Here is a tiny trained network, its code and every weight. The questions are about switching its units off for an input and a class, where a switched-off unit gives its printed mean instead of its output.

import numpy as np


def w(rows, s, z=0):
    codes = np.array(rows[::2]) - 128.0
    scale = np.full(codes.shape[1], s)
    scale[-1] = z or s
    return codes * scale


def f(y):
    return np.maximum(y, 0)


def log_softmax(a):
    a = a - a.max(-1, keepdims=True)
    return a - np.log(np.exp(a).sum(-1, keepdims=True))


def net(x, mask):
    res = np.array(x, float).reshape(1, 8) / 4 @ E
    y = f(res @ A[0][:, :-1].T + A[0][:, -1])
    res = res + np.where(mask, y, B[0][:, -1]) @ B[0][:, :-1]
    return log_softmax(res[-1] @ U[:, :-1].T + U[:, -1])


A, B = {}, {}
E = w([
[225,77,148,163,85,155],'x0',
[182,71,109,141,236,141],'x1',
[43,89,127,121,145,29],'x2',
[163,226,152,135,168,84],'x3',
[141,120,74,98,91,99],'x4',
[202,141,164,22,157,19],'x5',
[118,93,198,25,1,164],'x6',
[136,140,9,152,82,122],'x7',
],0.0074)
A[0] = w([
[129,81,76,64,39,159,145],'N1',
[164,112,158,98,135,106,62],'N2',
[158,110,46,167,158,179,139],'N3',
[132,156,160,120,183,110,218],'N4',
[107,153,118,143,94,121,219],'N5',
[136,113,124,103,169,155,216],'N6',
[159,127,154,48,168,142,44],'N7',
[117,52,173,184,186,139,118],'N8',
[209,103,149,123,94,99,226],'N9',
[96,131,160,123,175,147,135],'N10',
[72,116,77,129,190,76,186],'N11',
[98,114,100,128,164,93,231],'N12',
[173,127,143,5,194,150,157],'N13',
[97,124,166,96,134,115,243],'N14',
[137,135,128,125,125,153,219],'N15',
[100,135,118,128,145,118,2],'N16',
[159,150,37,176,149,156,113],'N17',
[42,96,140,80,103,175,101],'N18',
],0.018,0.0021)
B[0] = w([
[121,24,153,75,66,99,242],'N1',
[105,93,109,132,137,100,175],'N2',
[67,156,88,140,213,199,251],'N3',
[137,108,146,127,78,97,200],'N4',
[122,115,203,103,106,113,177],'N5',
[99,125,123,153,143,109,171],'N6',
[88,122,133,140,74,76,192],'N7',
[64,117,154,119,253,143,221],'N8',
[107,61,125,135,130,110,199],'N9',
[82,126,90,150,161,95,180],'N10',
[158,68,139,155,102,36,234],'N11',
[161,91,108,185,75,131,195],'N12',
[103,134,191,131,41,31,226],'N13',
[100,144,85,161,150,181,188],'N14',
[87,121,132,97,134,114,159],'N15',
[157,110,121,119,119,108,151],'N16',
[102,229,161,115,156,109,252],'N17',
[119,209,82,85,25,151,223],'N18',
],0.022,0.013)
U = w([
[98,98,157,37,124,164,126],'0',
[68,100,160,172,255,91,178],'1',
[77,35,158,128,87,9,164],'2',
[120,172,107,98,120,135,3],'3',
[43,236,148,106,169,116,184],'4',
[230,165,93,92,208,167,39],'5',
[160,199,227,165,155,49,84],'6',
],0.0082,0.0047)

Each question gives the input, the list of numbers given to net, and the class t.
The units are the neurons (one row each of A and B). Each row of codes is followed by its name. A weight is (code - 128) times the scale printed after its matrix; where a second scale follows, it is the last column's (A, B and U).
mask holds one flag per neuron, in row order. A switched-off neuron (its flag False) gives its mean, the last column of its row in B, instead of its output. The means were averaged over made-up inputs and are rounded, as every weight is.
A unit's drop is (log p(t) with every unit on - log p(t) with that unit switched off) / (log p(t) with every unit on - log p(t) with every unit switched off).
The circuit of an input: a set's keep is (log p(t) with only the set's units on - log p(t) with every unit switched off) / (log p(t) with every unit on - log p(t) with every unit switched off). Starting from the 12 units with the biggest drops (on a tie, the unit counted first), units are removed one at a time, each time the one whose removal leaves the highest keep (on an exact tie, the one counted first), for as long as the keep stays at least 0.8.
units of the circuit, in order: the units of the circuit, biggest drop first
unit that matters most: the unit with the biggest drop
k most important neurons: the k neurons with the biggest drops, biggest first
drop when u is switched off: that unit's drop, to one decimal
input [6,2,5,-3,-6,-2,5,-3], class 0: unit that matters most : N18
input [-1,0,-5,-6,0,-3,4,5], class 0: 2 most important neurons : [N1 N11]
input [5,-7,4,7,-3,-3,5,-4], class 4: 3 most important neurons : [N11 N1 N13]
input [1,-6,-4,4,-3,-4,8,-3], class 0: 3 most important neurons : [N11 N13 N18]
input [1,8,6,-3,7,-5,1,4], class 1: 2 most important neurons : [N3 N13]
input [7,-6,-8,3,-3,-8,4,-7], class 0: 2 most important neurons : [N11 N13]
input [6,4,-6,-6,0,-7,-3,-3], class 1: 2 most important neurons : [N8 N18]
input [0,1,-2,-7,-7,-6,-7,8], class 1: 4 most important neurons : [N18 N8 N11 N13]
input [2,-1,-5,5,-8,-2,2,0], class 1: 4 most important neurons : [N1 N18 N13 N11]
input [1,8,-1,6,-6,-2,6,6], class 4: 2 most important neurons : [N11 N1]
input [2,2,-6,-3,3,2,-5,0], class 4: 2 most important neurons : [N17 N11]
input [-3,-6,-6,2,8,0,-4,-3], class 6: 3 most important neurons : [N3 N18 N8]
input [5,-6,-3,5,-4,-5,-1,-2], class 4: 2 most important neurons : [N1 N11]
input [-6,-8,6,-7,-3,-5,-1,-8], class 4: units of the circuit, in order : [N18]
input [8,8,-5,2,5,-3,-7,-5], class 1: 2 most important neurons : [N8 N18]
input [-2,1,6,5,-6,-3,3,-7], class 1: 2 most important neurons : [N8 N1]
input [-3,-1,-4,4,-6,-4,6,3], class 0: drop when N11 is switched off : 0.3
input [-8,4,-3,0,-4,-5,6,3], class 0: drop when N3 is switched off : 0.1
input [-4,8,-5,-3,-3,-8,-6,3], class 1: drop when N18 is switched off : 0.4
input [4,2,-8,0,4,-2,-6,3], class 4: units of the circuit, in order : [N17]
input [-8,-7,-2,-3,3,-2,4,-3], class 0: drop when N1 is switched off : 0.1
